Moves between elements:
ψ: QZ->BS, LS->CR, BB->PQ, DG->LQ, SJ->SR, GR->HG, LZ->QZ, BD->DH, BS->GR, GZ->TH, QP->GD, CR->HP, FP->FM, PQ->BH, SR->QB, PF->GZ, BH->FP, HB->PF, TH->MR, ZS->LZ, HG->DZ, TT->HB, SZ->LJ, DH->LT, TJ->ZS, DZ->ZP, LT->SZ, QB->QP, FM->SJ, LQ->JZ, HP->TT, GD->BD, FL->DG, JZ->BB, MR->GH, GH->SN, JF->FL, ZP->LS, LJ->JF, SN->TJ
γ: QZ->FL, LS->BD, BB->SN, DG->LZ, SJ->PF, GR->LJ, LZ->DG, BD->LS, BS->JF, GZ->FM, QP->HP, CR->GD, FP->TH, PQ->GH, SR->HB, PF->SJ, BH->MR, HB->SR, TH->FP, ZS->LQ, HG->SZ, TT->QB, SZ->HG, DH->ZP, TJ->JZ, DZ->LT, LT->DZ, QB->TT, FM->GZ, LQ->ZS, HP->QP, GD->CR, FL->QZ, JZ->TJ, MR->BH, GH->PQ, JF->BS, ZP->DH, LJ->GR, SN->BB

In the rows, 148 means zero.

The rows follow the links: the fewer symbols apart two elements are, the more alike their rows tend to be.

Each row is also shifted at random along 4 hidden directions that mean nothing.

Some elements, each with a row of numbers:
PQ	235,157,98,148,207,142,161,161,137,88,154,191,121,138,174,129,170,159,153,133,141,109,160,156,145,150,173,175,159,146,119,176
LT	185,163,128,190,115,137,158,202,150,168,143,142,134,167,119,140,154,206,178,185,108,124,136,119,156,151,166,167,163,186,175,137
QZ	177,174,140,149,158,182,156,147,183,140,171,169,144,139,138,155,136,150,166,157,137,149,183,147,138,150,169,151,134,128,190,146
LJ	238,174,117,187,120,135,130,202,143,136,156,162,172,164,174,134,127,161,165,199,158,146,153,163,160,143,164,166,129,155,173,127
JF	57,134,175,172,124,133,100,143,129,162,134,188,146,143,182,153,136,120,160,176,160,138,176,151,155,184,163,162,112,118,193,166
BB	242,120,116,140,186,138,156,165,114,84,156,158,183,137,177,144,144,127,109,128,206,179,144,227,167,120,136,138,131,126,65,119
GD	173,125,164,133,147,159,187,159,174,197,163,129,137,149,130,179,166,153,126,95,139,168,166,130,158,135,138,130,144,118,105,130
DZ	188,147,170,151,127,139,130,146,102,133,109,169,140,135,121,167,128,150,133,168,150,139,120,165,150,188,149,157,146,181,151,118
HP	126,139,128,176,130,121,126,150,124,150,108,152,143,146,184,151,143,143,159,158,136,152,146,142,172,142,138,157,138,153,163,184
QB	139,167,188,119,155,144,170,113,162,182,147,175,124,140,159,153,159,115,140,143,137,128,179,136,141,183,133,125,146,110,162,171
HG	234,149,159,143,119,174,137,155,134,132,144,105,182,145,96,178,122,162,123,133,176,196,102,172,149,121,137,139,136,188,135,81
FL	120,152,172,162,123,151,94,160,150,150,173,136,138,160,155,143,152,172,170,144,155,132,125,94,114,155,190,182,148,179,187,153
JZ	195,130,141,135,177,143,128,159,129,103,167,152,137,143,155,143,163,156,132,120,170,141,132,152,132,144,174,168,153,158,110,137
SJ	161,183,127,127,157,181,171,122,197,157,174,94,152,158,128,140,148,158,164,103,122,160,121,96,117,96,146,142,164,171,175,170
SN	118,146,136,147,174,155,182,171,178,150,175,144,126,158,111,120,181,184,165,143,117,117,151,135,135,147,168,156,181,166,132,147
LS	158,103,140,156,143,128,145,159,107,140,102,167,157,131,170,190,135,136,111,132,170,182,162,193,199,150,128,136,112,115,103,146
TT	146,160,134,171,147,104,121,138,120,142,112,192,141,147,227,134,136,116,158,190,153,130,168,157,167,180,137,151,129,124,172,194
GH	201,130,127,130,182,141,196,174,150,136,188,131,187,154,149,130,154,134,121,145,193,179,152,207,166,120,122,119,157,125,74,110

Complete each set of four: the symbols that take the first to the second take the third to the fourth.
Answer with the element's name.
113,92,150,131,179,162,135,150,152,127,181,114,153,137,150,181,168,148,119,54,178,181,137,144,139,109,168,153,137,128,81,140
: 190,126,139,166,138,133,176,188,130,168,136,166,155,142,152,165,148,153,133,166,148,157,178,184,196,164,135,139,126,118,120,128
:: 163,154,157,139,136,196,145,137,185,153,176,132,150,140,115,174,141,161,157,116,138,165,150,128,130,131,172,148,132,139,181,139
: TH

105,112,134,179,119,148,149,181,147,172,148,134,182,147,158,177,125,138,139,152,167,197,176,184,191,125,133,134,107,110,141,130
: 191,156,172,137,141,178,135,136,147,137,146,171,154,129,129,185,130,136,139,146,164,153,164,174,146,168,152,142,115,123,163,126
:: 136,161,158,140,145,131,124,130,146,153,150,134,161,170,194,122,148,122,144,153,175,151,132,130,131,141,133,140,152,152,153,167
: FM

162,165,140,116,175,158,173,107,173,152,154,184,149,137,198,157,139,97,138,139,151,159,201,170,161,151,131,118,123,74,160,189
: 188,165,156,136,178,127,165,156,137,140,161,159,132,163,157,101,178,150,148,175,155,103,136,145,126,169,149,150,187,172,124,138
:: 228,166,143,162,116,129,176,184,125,160,131,116,177,156,101,135,134,167,139,204,153,166,111,180,170,154,110,134,166,199,124,84
: TT

272,133,127,149,158,147,150,185,131,126,139,164,120,140,154,181,162,180,133,102,135,142,150,137,158,146,174,160,131,145,117,144
: 127,163,129,153,150,187,165,147,177,142,165,145,165,145,123,155,135,144,170,161,139,168,172,168,148,130,145,140,137,131,177,134
:: 155,158,104,139,185,158,172,126,179,124,152,159,127,140,166,140,163,153,168,114,119,133,169,134,139,121,157,151,150,129,155,198
: DG

174,167,113,151,143,192,165,162,193,142,181,107,179,154,105,140,131,175,167,149,140,185,137,160,143,102,148,145,144,167,175,120
: 208,139,118,170,125,123,142,170,115,129,105,139,165,151,166,151,133,162,145,162,144,164,125,166,176,136,135,153,135,165,140,147
:: 174,125,158,142,160,153,117,160,135,120,175,136,147,147,152,155,161,156,132,105,179,145,136,140,128,140,178,163,146,160,116,137
: SR

65,136,190,127,163,127,150,126,149,175,162,141,138,157,159,128,167,124,138,136,166,132,140,126,128,169,140,134,172,138,125,159
: 191,172,152,134,150,134,139,152,148,148,169,114,166,180,172,108,151,144,145,149,175,140,106,123,119,132,136,141,170,178,138,147
:: 114,144,128,153,151,181,179,153,178,147,175,132,185,136,119,153,132,143,152,153,161,193,170,200,166,110,138,128,135,123,142,130
: TJ

170,177,142,147,147,194,151,148,188,151,174,152,140,147,119,151,145,170,175,148,122,145,163,124,127,137,176,159,149,151,196,145
: 29,157,149,159,141,156,166,139,173,167,148,139,131,151,77,117,152,180,180,194,112,126,127,138,133,155,150,155,190,202,177,135
:: 69,151,154,155,128,134,119,124,142,169,135,122,165,164,184,139,139,123,151,150,154,160,129,121,146,135,131,141,146,148,173,184
: CR

179,177,101,138,179,159,168,130,176,112,159,144,154,144,153,127,149,155,168,134,122,148,147,141,142,115,147,146,167,161,160,177
: 174,179,152,116,146,169,168,117,176,156,157,111,181,154,141,140,132,125,141,144,158,186,133,154,138,121,110,111,149,145,156,142
:: 197,151,174,121,146,159,183,138,168,181,162,133,139,155,132,158,153,145,126,124,142,162,150,132,148,150,127,119,153,140,134,135
: DH

123,155,130,163,126,128,122,147,143,152,134,116,164,164,178,141,142,150,163,149,141,159,127,121,149,121,135,142,153,170,169,177
: 112,146,122,141,195,138,163,120,138,113,124,203,123,124,174,137,163,131,154,149,129,115,179,170,156,170,152,152,152,123,146,193
:: 108,156,182,154,139,146,92,148,133,137,156,158,128,156,153,141,159,156,160,150,163,110,120,114,115,170,189,181,153,178,175,151
: MR

